Each row is followed by its class.
[   2  -39   87  -40 -172  -31  -84   97   16 -221   81  -64  120  227
  -91  112 -171  132   55  252   80 -122  -18  -40  132 -192 -141  -37
  -38 -167 -108  180   31 -124   85  150   45   20] -> (141)
[  51 -164 -212  280  -49  201  169   79  168  102  301  167  -30   76
  -40 -156   80 -136  172 -106   77   23   38   39 -156 -118 -382 -203
 -384   71   46 -173   20   98 -138 -123  298   52] -> (13)
[  -4  149  183 -157  -86  113   -1 -106  -61   86   48  -64  145  -96
  114 -243   61  300   67 -153  220 -202  201  178  178  117  137  -90
  133 -227 -198  -93 -314   89  306  -30   13 -167] -> (158)
[-191 -234  210 -104 -108  176    9   63 -177   47  -98  -67  205  -57
 -110  -25  -39  137  -34  100   12  -65  114  -21  -65 -136   70  144
   68 -180  -35   38  -64   42  112  285 -182  101] -> (13)
[-154   15  -37  -58  -37  -53 -137  -95   64   49 -230    4   25  -90
 -191  154 -198  136  -34    9  205 -106  193   94  -91   84  159  142
  164  -37  -94   87   91   26  -20    9   81  -87] -> (158)
[  59  -94 -129   65   20   81   95  -71 -143  131 -110   20  287  -62
   24  107 -209   81   50 -115  102   -6   72  -11  253 -103 -111   49
 -163  -83  -63 -146   10  216  229   98 -113  -71] -> (169)
[-122   13   33   62  191  139   65   38 -400  180 -181   55 -284  -89
 -204 -173  -98 -201  129 -131  144 -110  175  308 -321  360  -98 -105
   19  232  174  -52  310 -180 -332 -212   32  208] -> (13)
[ -23  -55  -39  -38   80 -208  -35 -249  -39  -66  -90  102  169  -18
 -160   15 -209 -199  -67   92   49   43 -113  -39 -183 -148  245  321
  331 -124 -132  -94   42    7   11  103 -205  -12] -> (19)
[ -33 -112  102  107  127   37  -50  184   71  -55   44   17 -143  -80
  -39   27  155 -106 -159 -149  -21  -60  -40  -42  272   80 -136 -164
   11   -6  195   45  -21   31  243  181  -90  -47] -> (148)
[  79 -204  -40  -11   28   77   -3 -145  -36   92  -59   -1  118 -125
 -128  -50  -99   25  -86  218  -89   54  -40  -13 -145 -297   46  332
   97  -11 -123  -74  -80   32  261   99 -285   -6] -> (141)
[ 112   29   79  213  127  127  -77  -81  -22   57 -143 -101   46  -67
  130 -213   -9  -26  -55 -125   65  125   47  151 -181  101  -64 -192
 -122  -48  -20    1 -251    5  301  178 -195  -36] -> (206)
[ -25   20  315 -105 -118   26 -106  329 -165   60   47  128   81   -8
 -232  102   63 -100   24   98  205 -319   55  152  -20  175  -27 -283
   17 -181    7  -15   21  -70  255  209 -142  111] -> (209)
[  61  -38  -58   55   55  -23  -54 -141  -96   66  -60   53   27 -100
 -174   69 -103  128    3   -3 -184   49  -77 -178   49 -246    6  -40
   -7    5 -164 -128  -10   27  -50  135 -136  111] -> (36)
[-164 -112 -211  132  162 -117  -15 -192  -42   98 -246   -4  -70 -118
 -261  -13  -27 -234  -77  134 -158   94  -18  -44 -226 -271  132  322
   77  123   10 -165 -122  -16 -150  123 -145  174] -> (169)
[  33    2   -5  178  132    3   77 -108 -134  -65   52  -50  106   73
  -84   13   45 -114   93  -47   49 -123  -78  -91  192  -95 -144 -121
 -100 -215  180  -14   94  -23 -308  198   57  106] -> (120)
[-124   35  -29 -243  -11 -156  -77   79  -40  -95 -144  -14  209   42
  100   90 -173  168  -32   94   90   76  -22   83  191   33    3   84
    6  -41  -13   60  105   84  251  -16   29  -19] -> (158)
[ -82   89 -170   32  -67  -43   25  113  -64   74 -139   30  162  -26
 -113  -16 -113   17   52    0  104  -43   53   54 -131   41  -36   62
 -125   25  -18  -22 -139   35  114  150  -24   64] -> (36)
[ -30  196 -118   63 -159   14 -159  172  131  -20   68   21  -30  133
    4  -25  174  188   65 -159  -84 -120  -63  -42  284   86 -164 -371
 -231  -34   81 -104 -113  -48  301 -144  101   51] -> (126)
[-152  194 -251  -89   15  -49 -108 -222  -97 -164 -173   -5  180  135
  307  -72 -224   91  170   96  -50  311  113  140 -213 -178  -32  263
  -34 -161   43  -20   49   37 -297    1  173  -21] -> (169)
[  -6   -3   15   19  133  -13  -11  -17  -76  -27 -332  -77   76  -57
  101  145   10   54  -71  -16 -161  -17  -29 -164  287  -16  116   33
   61  -21  152  221 -182   99  -86  136  -85   53] -> (13)
[-109  -32   78 -153  140   26   80  -24  -11  198  -33   22 -257 -169
 -543 -161  -31   -1  -91 -174  184  -62   43   80  218  215 -113 -110
  -43  244 -253    9  108  -40 -135   48   76  -44] -> (126)
[ 190  118  -57   86   80  -99   -8   33    8   29 -190   -5   36   33
   25  -58   -2 -192   46  -97  110 -169  -45   32  -81   -1   -5  -26
  219  -41  193 -216   66   56   45 -110  -28   29] -> (209)
[  56 -149 -143   58  -35  118 -104  137 -151 -140  -68   -2    2  191
 -234  -55 -352    3  -37  113  128   22 -147  112  -39 -109 -172   65
   15   70    1   79  342 -124  -33  198   57  160] -> (209)
[  12   22   68  144    3   57   82  169   18   10 -154   26 -267    7
 -139 -175  199 -139 -100   63  -52 -133   10   10   24   25  -11  -56
  132   36  152  -54  -46  -33   59   91 -112  148] -> (209)
[-100  -86   28 -142  -26 -147    1  -96  -92  -20 -138  -31  154    6
   34  172  -34 -167   43  126   60  -74   17 -136  -95 -200  214  189
   81  -63  -74  -93   -1   69 -128  -36 -145   75] -> (148)
[ 114 -117   27 -132  -60  133   22   42  -85  -89   80    4  135  122
   22 -387 -366  163   68   49  332 -188  -92   80    8  185  -65   32
   94  -78   15   27  202   49  100  -26   92  104] -> (36)
[-129  122  150   11 -197  -87  -43   20   56  -58 -102   32  191  -16
  241  228  307  -72   46  131  -89  107   94   39 -329 -190  -29   99
 -141 -201   13   34 -186   15   68  196  -36   43] -> (158)
[  59   55  -21   48   67  -93  -53    0    3  -83  -68  -34  -85 -140
 -288  102   32   21   -1 -162   65   -2  162  110  260  170  -65 -260
   -9  -17   -3  -86  180   23   60  -20  152  -73] -> (19)
[ 105  -20 -241  130  -65  -14   43   99  -26  115 -103 -162  120   47
  -41   48  171 -114  103 -169 -276  -12  -86 -186  365 -104   60  -42
 -151 -184  159 -158 -260   16  180  -37   24  100] -> (209)
[   9 -113   70  -15 -100   30  -25  -13  124  -64  264 -164   61  229
   82   -6  101  -99  156  203  -90  -94 -119 -194   19 -237   -5  153
   74 -184   41   55 -181 -139   11 -156  247  -56] -> (206)
[ -47 -138 -111  -25   36   47   94  283  171   17   85   80  -87  -83
  -44 -132    5  124  -87  245  165  -52    1   71  150  148 -182   60
 -142  175  -13   98  197 -190   -4   40  137  171] -> (206)
[ -70  -15  195  -44   63  -28  -58  -63 -105  -72  -71  135 -104  -58
  -68 -122 -242   -1  -86   32  259  -67   47  -45  -22  308   15  -57
  236   23 -146  -61  229   24 -341   64   59   51] -> (120)
[-142   70 -125 -167  184  -53 -127    5  118 -145  -44  -57  118  -57
  243  108 -202   94    3  -89  242 -108  163  188  357   48  121   40
   77  -77   70   -2  292  192  -55 -233  386 -220] -> (19)
[-217  107   28  -22  -65    5   48 -143   37   43  -74 -108  152 -166
 -103 -132   99  181  -43  -19  -28   48   83   77 -168   75  154  263
   -8  -49  -87  211 -264  -42   78  275  -84 -115] -> (169)
[ -18 -197 -113  217  136  126  148  173  -66    5  239   41  -73   81
 -334  -73  -22 -287  -74   51    4 -262 -108 -146 -252 -153    5   35
   22  120  184  -49  -51 -157  131  135 -225  264] -> (141)
[  65 -241   61  -84    6   79  -47 -442  107  -28  159 -240   32   44
  143 -195 -303  289  -66  115  127  193  -87 -129  -53 -140  -53  189
 -137  101 -277  -11  128   79  -61  -10  -48 -164] -> (120)
[ -13   26  -78  110   61  -82  -64 -158 -109  -19 -324  -94   72 -134
   37  121 -121   48   70 -180   14   19  175   -9   78   37  113  -13
   21  -92   18  -97   99  106   81   26  -27  -23] -> (141)
[  46    2 -256  157 -143  147  139  102  153  181  289   21  117   93
 -234 -136  182  -21  178 -106  -70   36 -229 -198 -118 -428 -143  -35
 -422  -79  -15 -144 -245    7   -8  304   77   61] -> (126)
[ -74 -180 -187  165   -1  116  178  237   61   91  284  135 -395  -30
 -899   50  277 -230    3   62 -171  -79  -30 -153   26 -243  -94  -37
  -43  142   67  -26   65 -258 -167  266   61  155] -> (148)
[-230 -215  -32  -31   97  -35 -175   51 -147  -76   19  158  -28   43
  -27  119 -153 -160 -311  104   88   56 -215   40  163  -57  136    0
   13   29 -153   58  388   65   47  204 -394    2] -> (148)
[-159  288 -473  135   76  -91  -44   52  194 -138  120  283  -84   89
 -169  183   28 -161  -18 -360  -94   41 -154  -49  118 -141   36   51
    8   10  252  -50  163   38   39   85   65 -147] -> (158)
[  54 -113  123   54  -21   33   -1  209   60  -67 -185   32  -28    7
  -67  137  -12 -150 -121   33  101   26   31   64 -141   -5  -29  -98
    9   20  183   53   91   41  -33  167  -96  101] -> (158)
[-113 -221 -131   38    8 -120   74  120    4  -37 -111  -44   29  -10
 -149  144 -102 -142 -126  -85  122   79  195   63  110  -67   27  -47
  -57  -60 -110 -159   49   -2   99   80  -20  201] -> (13)
[  58   -6    4  -76    1   88 -100   13    5   19 -228    7  153 -154
 -252  151 -235  246  -82   13  253  -81  150  103  151   69   50  -22
  -20    4 -198  115   81   43  347  163 -129 -118] -> (19)
[  48  217  117  -46   44  -69  -52    5   29   37  -37  -31 -130  -79
  -10 -146  208  -31   43   81 -144   73  -58  -79  -66  -71  -86  -89
   -2  -15  -64  -49 -256   28 -213    8   85  -30] -> (169)
[  47  -34  119   24 -108    7  -34  -50  164   -3  -84   -5   60  -90
  -28  -61   22  204  -24   40 -101  -27  138   -3 -151  100  120   61
  276 -100  -29    8   -2 -106  -19   -3   73   59] -> (13)
[  30   12  118   70   27  -18  -67    0 -126   26   33  154 -180  -11
   95 -156 -135   42 -114   33  -85  259   20  232 -308  140 -147 -145
  -37  128 -129  -49    7   40   50  225   23  146] -> (19)
[ -17  -85  -84  -42   16   35   57   91   -9  -38 -100   67   86 -110
 -317  140   47   27  111  163   16  -92  177   20  157  -54  -63  113
  112   59   92  -49   98 -125  -93   55  204   62] -> (126)
[ -49 -133 -158 -159 -288  -36 -154  234  -41   85  184   43   98    5
 -336  303  127  166   19  397  -82 -115   46    0   16 -420  -40  182
   16  -89  -82 -208   57 -117   95  242   31  142] -> (36)
[ -75  346 -198   96  -38 -126  -19 -192   32  -28  238  253   39 -179
 -322   48   35  254  222 -125  106 -121  -72 -130 -201  -81 -125  102
   83   37 -184   78   72  -63 -422  204  275 -210] -> (158)
[ -30  -13 -124  -46  -14  -24  -51   57  -70   91  -52   50  -23  -70
 -307  -49 -103   70  -96  -19   54  109   43  119   40   -1  -87  -63
  -56   50 -194 -156   50  -28  209  138 -138   43] -> (120)
[ 332  -73   73   11   41  -80  -86  -19  142  -27   50   14 -170  188
  -41   66 -182  -65 -154 -118   -8  110 -277 -113   73  104 -220 -171
  133  116   54   40  212  -60   49 -155 -137  -98] -> (126)
[  41  146  329 -165  -56   12   43   34   31   89    7   22  -17   31
  -17  -42  112  125   49   47  220 -236  108    9  110  291    5 -132
  151  -83  -39   60 -174 -115   43   -9   82  -29] -> (126)
[  49 -147  -18   30   71   68 -209   33   28  112 -167    0  -13  -27
  223  155  106  -28 -141   24 -223  264 -110   37  109 -537 -254  -47
 -113  -75  104 -253  -23  351   93   18  -67  -42] -> (206)
[ -10  116   76   -2  -27  -37  -18  187  -62   92 -134  -19  -73   76
  207   68  120    5  -41 -176  135 -225    5   97  228  255   38 -350
  -89  -30   92   81   33   82   77 -174  -45   80] -> (13)
[ 118 -228 -320  398   52   -2  -63 -178  119  151 -200  -46   53 -224
  -57  224  103  -94  -60 -276 -233   59   13 -242 -221 -319    4  -27
  -89   59  126 -235   18  200   98  -42 -351   11] -> (120)
[  50  100 -119  224  160  -24   61   73  -74   -1  -23  153 -154  -71
 -283  -60   -8 -124  -52  -33  -61  -42  -75  -54  -34  100   -7  -85
   80  128   30   47   19 -131  -38  255 -155   72] -> (209)
[ 141  -28  143  -36   46  -47  111 -144 -270   -8   52  -25   80  -24
   33  -16   41  -45  -71  160  -91  124 -249  -19 -141 -122   31  111
  -26  138 -165  125   29  -52  189  244 -457    0] -> (36)
[-221   95 -197  105 -163 -103 -195   60  160 -147  -50  -64  114   94
  443  118  -44  236   10  -83   35   15   68    1  372   13   39 -117
 -158 -215  -25    9   50  206   27 -142  268 -167] -> (148)
[-181  -30  -93 -160   90 -133 -111  217   60   26 -194  101  101 -101
  361  128 -133   10  -87 -188  199  -52  213  206  300  -74   54 -120
  106  -95   51 -273  139  269   74 -108  -35  -56] -> (120)
[-203   88 -360  135  297 -270  -25  -92  -83 -173 -102  197 -126 -170
  -74  -21 -184 -277  -22 -180  -58  240  -49   11  -43  -51  112  159
  249  142    0 -185  139   11 -386  -10  155    6] -> (120)
[-114 -104    6   37  -88    5   27  -28   47 -131  -78 -158   82  -12
 -175   49  -88  195 -144  124  -93  190  -55   22  183  -68  -30  198
 -160   45 -103  188  -65 -149  244  229  -53   15] -> (209)
[ -43   11  108    7  149  -90 -102   16 -154  -54 -136   22 -133 -138
   66  -14  -93   55  -69  -59  142 -129  169  183   -8  293  102 -192
  278  116 -199  101  260 -107  177  -86  -52   32] -> (120)
[-111  135   40   90  -43  -96  -31   -8    0 -121 -368  -35   75  -71
 -152  215   72  109 -108   92  -10  -98   32  -59   98 -117  231   99
  229 -173 -103  275    4  -53   65  213 -131   14] -> (206)
[-107   52  111  -20   97  -45  -21  -38 -196   82 -205  -12  -77  -75
  211   18   36   49  -89   30   47 -112  133   76 -322   80  149   62
  211  102 -177  196   15  -66   95   79 -219  117] -> (209)
[-129  -83   51 -111  -14 -153 -160  -42  -52  -97 -267   54   98 -126
   72  150 -237  217  -37   99   37   65   81   13  252  115   36   67
  131   15 -129   15   66   78   12  -66  124   13] -> (209)
[ -46   24  151   10    3   31    7   20 -164  -44 -254  -45  149 -129
  219  -39    5  114 -124   23  -75   99   29  -10  113  -48   87   98
  108 -176  -28   -3 -168  154  236  166 -246  -43] -> (141)
[ 143  124   77 -131    4  115 -129  101  -20  -42  195  -54  -91    5
 -246 -263  135  -14   47   43  147 -288  -84   73  274  359  -83 -137
   55 -136  247   -2  161  -90  259  -47  -83 -170] -> (169)
[ 170  140  -18   66  203   23  -67 -193  -37  144  -68   -7 -260  -11
  278 -398  -42  -98  -68 -105 -274  303 -228  145 -314  113 -161   -1
   10  220  124  -46  -49   96    2 -284 -193 -124] -> (169)
[  20  -72  -36  122  147 -111  -28   28  -20   17 -359   36 -187  -30
   54   47 -138 -283  -32 -301  -20  119  -29  -64   81   49  -24 -157
   69  184  104 -161   54  149 -128 -126  -34   32] -> (36)
[ 156 -323  -57   42  103  -25  -36   -3  123  141  150   -3  -68  107
  159  258 -311   -6 -181  -50  -29  332 -202  -39   11  -55 -125 -184
 -414  281  -87  -52  262   10  371 -132 -284    1] -> (141)
[ -18  138  164  -87 -100  118  130   90   11   75 -239  124    6  -84
 -122 -175  159  157   24  299  -22   97   95   49 -225 -101 -129  167
  -10  -42  -25    3 -234  -25   14  243   11  170] -> (209)
[ -13 -248 -254   60    2 -178   48  -70   70  -31 -143  -17   11   73
  210  163 -258 -202   -6  -55  -97  258  -50  -50  123 -243  156  179
  -15   35   12 -268  172   78  -54 -271  -28   60] -> (13)
[ -45  -57  -38  -44  -65 -235   50 -157  205  -96  -81 -159  210    0
   -7  310  -87  193   43  208  -28  102   40 -150  157 -215   83  299
   11  -62 -194  119   60 -149  115  -11  115  -84] -> (13)
[ -12 -104 -205  243   39  -88  143  -45  131 -141    4  -54 -103 -112
 -266   99  106 -115  -88   54 -149   84  -59  -33   50  -61   97  188
  -71  165    8  119  148 -190  106   93   -1   78] -> (13)
[  55  -73  -54   79  140  -34  -48  102   49 -147  163  139 -261   61
 -334  169 -114   60 -218 -118  115 -159   55   84  347  216 -146 -288
  216  126  -42  194  550 -139  -68  154   72    5] -> (169)
[ -68  -67 -143   84   28 -118   -2   -3  -40    8 -133   65   48  114
 -102   46  -16 -132  -21  125  -16  -27  -51  -29 -277 -125  -19  206
  152  126  101  -30   42 -152  176  119 -246  133] -> (141)
[-203  -87  -77  122   13 -191   -9  153   74 -196 -180   70   95 -160
 -175  478  211 -179  -37 -124 -166   30  157 -145  360 -163  289  -57
  111 -266  244 -115   29   51   34  223   -5   74] -> (13)
[ -48  -21  102 -209   47   25   84  147 -163  -77  204 -110  -36   19
  -85  -30   93  -23   36   48  152 -229   36  119  360   19 -157 -105
 -171 -148   37  131  111   53  107   31  136   66] -> (169)
[-128  -16 -240  260   21    0  -19  154  -31  -47  -43  289  -35   68
 -270  312  -92 -222   -7   63   24  105   19  -37 -511 -317 -199  -86
 -282  166  140 -101   83 -113 -179  319 -275  279] -> (13)
[ -36   93    6   60  -71   -6   60  -96  101   32 -100 -124  155  -70
  320  -75   70  160   39   55   52  -36   24  -22 -239   13  114  190
 -113  -19   20   96 -206   74  185   10   20    8] -> (36)
[ -97 -273   24   33  -15   16  -58   50   76   71   12  -51   66    3
   79   60  -15 -101 -201  101 -125   60 -100   58  -18 -249  174  195
  -26   14   -4  -58 -160   69  580  179 -272   42] -> (13)
